Here is a tiny trained network, its code and every weight. The questions are about switching its units off for an input and a target symbol, where a switched-off unit gives its printed mean instead of its output.

import numpy as np


def w(rows, s, z=0):
    codes = np.array(rows[::2]) - 128.0
    scale = np.full(codes.shape[1], s)
    scale[-1] = z or s
    return codes * scale


def f(y):
    return np.maximum(y, 0)


def softmax(a):
    e = np.exp(a - a.max(-1, keepdims=True))
    return e / e.sum(-1, keepdims=True)


def log_softmax(a):
    a = a - a.max(-1, keepdims=True)
    return a - np.log(np.exp(a).sum(-1, keepdims=True))


def net(x, mask):
    ids = ['αδηθπσφψ'.index(c) for c in x.split()]
    T = len(ids)
    res = E[ids] + P[:T]
    u = 0
    for l in range(3):
        q, k, v = (res @ M[l].T for M in (Q, K, V))
        z = softmax(np.where(np.tri(T) > 0, q @ k.T / 3**0.5, -1e9)) @ v
        res = res + np.where(mask[u], z, O[l][:, -1]) @ O[l][:, :-1]
        u += 1
        y = f(res @ A[l][:, :-1].T + A[l][:, -1])
        res = res + np.where(mask[u : u + 4], y, B[l][:, -1]) @ B[l][:, :-1]
        u += 4
    return log_softmax(res[-1] @ U[:, :-1].T + U[:, -1])


Q, K, V, O, A, B = {}, {}, {}, {}, {}, {}
E = w([
[215,114,120,163],'α',
[125,23,74,109],'δ',
[153,123,79,132],'η',
[155,164,156,204],'θ',
[132,141,254,158],'π',
[185,129,132,175],'σ',
[154,166,63,148],'φ',
[196,74,120,136],'ψ',
],0.019)
P = w([
[146,198,117,136],'0',
[173,86,87,190],'1',
[100,176,97,96],'2',
[140,58,109,210],'3',
[88,162,93,77],'4',
[142,64,155,251],'5',
[83,157,105,70],'6',
[108,54,136,237],'7',
[123,189,160,109],'8',
[71,25,126,223],'9',
[121,175,123,99],'10',
],0.012)
Q[0] = w([
[196,244,245,125],'0.h1',
[193,254,105,142],'0.h1',
[102,131,93,215],'0.h1',
],0.007)
K[0] = w([
[181,241,229,89],'0.h1',
[254,242,143,89],'0.h1',
[127,158,106,204],'0.h1',
],0.0087)
V[0] = w([
[168,161,229,2],'0.h1',
[151,41,125,150],'0.h1',
[9,72,82,152],'0.h1',
],0.0056)
O[0] = w([
[80,108,1,94,101],'0.h1',
[167,190,94,154,199],'0.h1',
[158,158,145,190,5],'0.h1',
],0.0097,0.0021)
A[0] = w([
[177,188,239,9,35],'0.n1',
[189,216,250,76,247],'0.n2',
[255,160,43,114,21],'0.n3',
[174,184,204,95,144],'0.n4',
],0.0071,0.0015)
B[0] = w([
[96,54,38,140,182],'0.n1',
[44,65,2,39,252],'0.n2',
[180,124,242,119,203],'0.n3',
[126,139,63,141,192],'0.n4',
],0.0069,0.0043)
Q[1] = w([
[166,164,196,253],'1.h1',
[153,104,180,79],'1.h1',
[216,121,156,209],'1.h1',
],0.0057)
K[1] = w([
[73,1,172,179],'1.h1',
[88,121,68,224],'1.h1',
[24,17,130,229],'1.h1',
],0.004)
V[1] = w([
[251,238,141,17],'1.h1',
[134,24,154,141],'1.h1',
[190,76,110,253],'1.h1',
],0.0044)
O[1] = w([
[111,114,82,151,8],'1.h1',
[158,74,185,208,219],'1.h1',
[45,86,97,1,253],'1.h1',
],0.0081,0.0029)
A[1] = w([
[102,84,91,87,208],'1.n1',
[67,171,118,81,143],'1.n2',
[152,174,4,40,251],'1.n3',
[198,130,97,53,108],'1.n4',
],0.014,0.0021)
B[1] = w([
[165,124,63,199,239],'1.n1',
[98,127,108,94,216],'1.n2',
[145,151,245,108,253],'1.n3',
[110,43,106,105,179],'1.n4',
],0.012,0.006)
Q[2] = w([
[132,75,122,101],'2.h1',
[2,47,32,98],'2.h1',
[178,176,130,174],'2.h1',
],0.0086)
K[2] = w([
[86,119,96,110],'2.h1',
[109,116,189,255],'2.h1',
[185,139,63,139],'2.h1',
],0.0087)
V[2] = w([
[141,164,152,151],'2.h1',
[113,78,137,32],'2.h1',
[2,122,138,79],'2.h1',
],0.0095)
O[2] = w([
[136,171,142,173,82],'2.h1',
[20,14,86,122,253],'2.h1',
[2,92,58,93,78],'2.h1',
],0.0062,0.002)
A[2] = w([
[16,155,72,31,1],'2.n1',
[105,194,162,36,17],'2.n2',
[210,48,25,180,123],'2.n3',
[24,254,132,180,184],'2.n4',
],0.0095,0.0017)
B[2] = w([
[1,85,125,172,175],'2.n1',
[68,249,105,121,162],'2.n2',
[170,249,62,171,254],'2.n3',
[235,92,42,3,163],'2.n4',
],0.0094,0.0065)
U = w([
[184,43,130,95,66],'α',
[122,203,91,254,198],'δ',
[154,99,178,97,106],'η',
[154,148,95,57,169],'θ',
[77,66,10,126,156],'π',
[140,40,217,231,254],'σ',
[96,197,171,155,31],'φ',
[192,48,94,101,102],'ψ',
],0.0065,0.0028)

Each question gives the input, a string of symbols that net reads in full, and the target symbol t.
The units are the heads (3 rows each of Q, K, V and O) and the neurons (one row each of A and B). Each row of codes is followed by its name. A weight is (code - 128) times the scale printed after its matrix; where a second scale follows, it is the last column's (O, A, B and U).
mask holds one flag per unit, layer by layer, with each layer's heads first. A switched-off unit (its flag False) gives its mean, the last column of its rows in O or B, instead of its output. The means were averaged over made-up inputs and are rounded, as every weight is.
A unit's drop is (log p(t) with every unit on - log p(t) with that unit switched off) / (log p(t) with every unit on - log p(t) with every unit switched off).
The circuit of an input: a set's keep is (log p(t) with only the set's units on - log p(t) with every unit switched off) / (log p(t) with every unit on - log p(t) with every unit switched off). Starting from the 12 units with the biggest drops (on a tie, the unit counted first), units are removed one at a time, each time the one whose removal leaves the highest keep (on an exact tie, the one counted first), for as long as the keep stays at least 0.8.
units of the circuit, in order: the units of the circuit, biggest drop first
k most important neurons: the k neurons with the biggest drops, biggest first
k most important neurons of layer l: the k neurons of layer l with the biggest drops, biggest first
drop when u is switched off: that unit's drop, to one decimal
input π π φ δ ψ δ π δ, target σ: units of the circuit, in order => 0.h1
input σ φ α η α ψ δ, target δ: units of the circuit, in order => 1.n1; 2.n3
input δ π δ ψ, target δ: 2 most important neurons => 2.n3; 1.n3
input π π θ η δ π π π π η, target σ: 2 most important neurons of layer 1 => 1.n1; 1.n4
input π π φ θ η θ π π θ, target π: 2 most important neurons of layer 2 => 2.n1; 2.n4
input φ π ψ π η π π θ π, target θ: units of the circuit, in order => 2.h1; 0.n2
input π η φ, target φ: 2 most important neurons => 1.n3; 2.n2
input φ η η θ δ π, target δ: 2 most important neurons of layer 1 => 1.n3; 1.n1
input π δ π δ π θ π η, target δ: 2 most important neurons => 1.n3; 2.n3
input φ π π φ θ η π π δ π θ, target θ: units of the circuit, in order => 2.n4; 1.n4; 1.n1
input π θ π π σ π η π π π π, target π: 2 most important neurons => 1.n1; 2.n1
input δ π η α, target δ: 4 most important neurons => 2.n3; 1.n3; 1.n2; 2.n4
input π η ψ ψ δ ψ δ α, target δ: 2 most important neurons => 1.n3; 2.n3
input θ π π π α θ α δ, target δ: units of the circuit, in order => 2.n3
input δ π φ π φ π ψ α σ, target σ: 2 most important neurons of layer 2 => 2.n3; 2.n4
input θ ψ π π ψ π ψ π θ φ, target σ: 2 most important neurons => 1.n1; 0.n2
input π φ θ δ ψ ψ θ φ π σ, target δ: 3 most important neurons of layer 0 => 0.n2; 0.n3; 0.n4
input π φ π θ δ θ η ψ, target δ: 3 most important neurons => 1.n3; 2.n3; 2.n4
input φ θ σ θ σ φ α π, target δ: drop when 0.n3 is switched off => 0.5
input δ π π η, target δ: drop when 1.n3 is switched off => 1.2
input π α α π δ δ φ δ π δ, target σ: drop when 0.h1 is switched off => 6.4
input σ θ π π φ π ψ π θ, target π: most important neuron => 2.n1
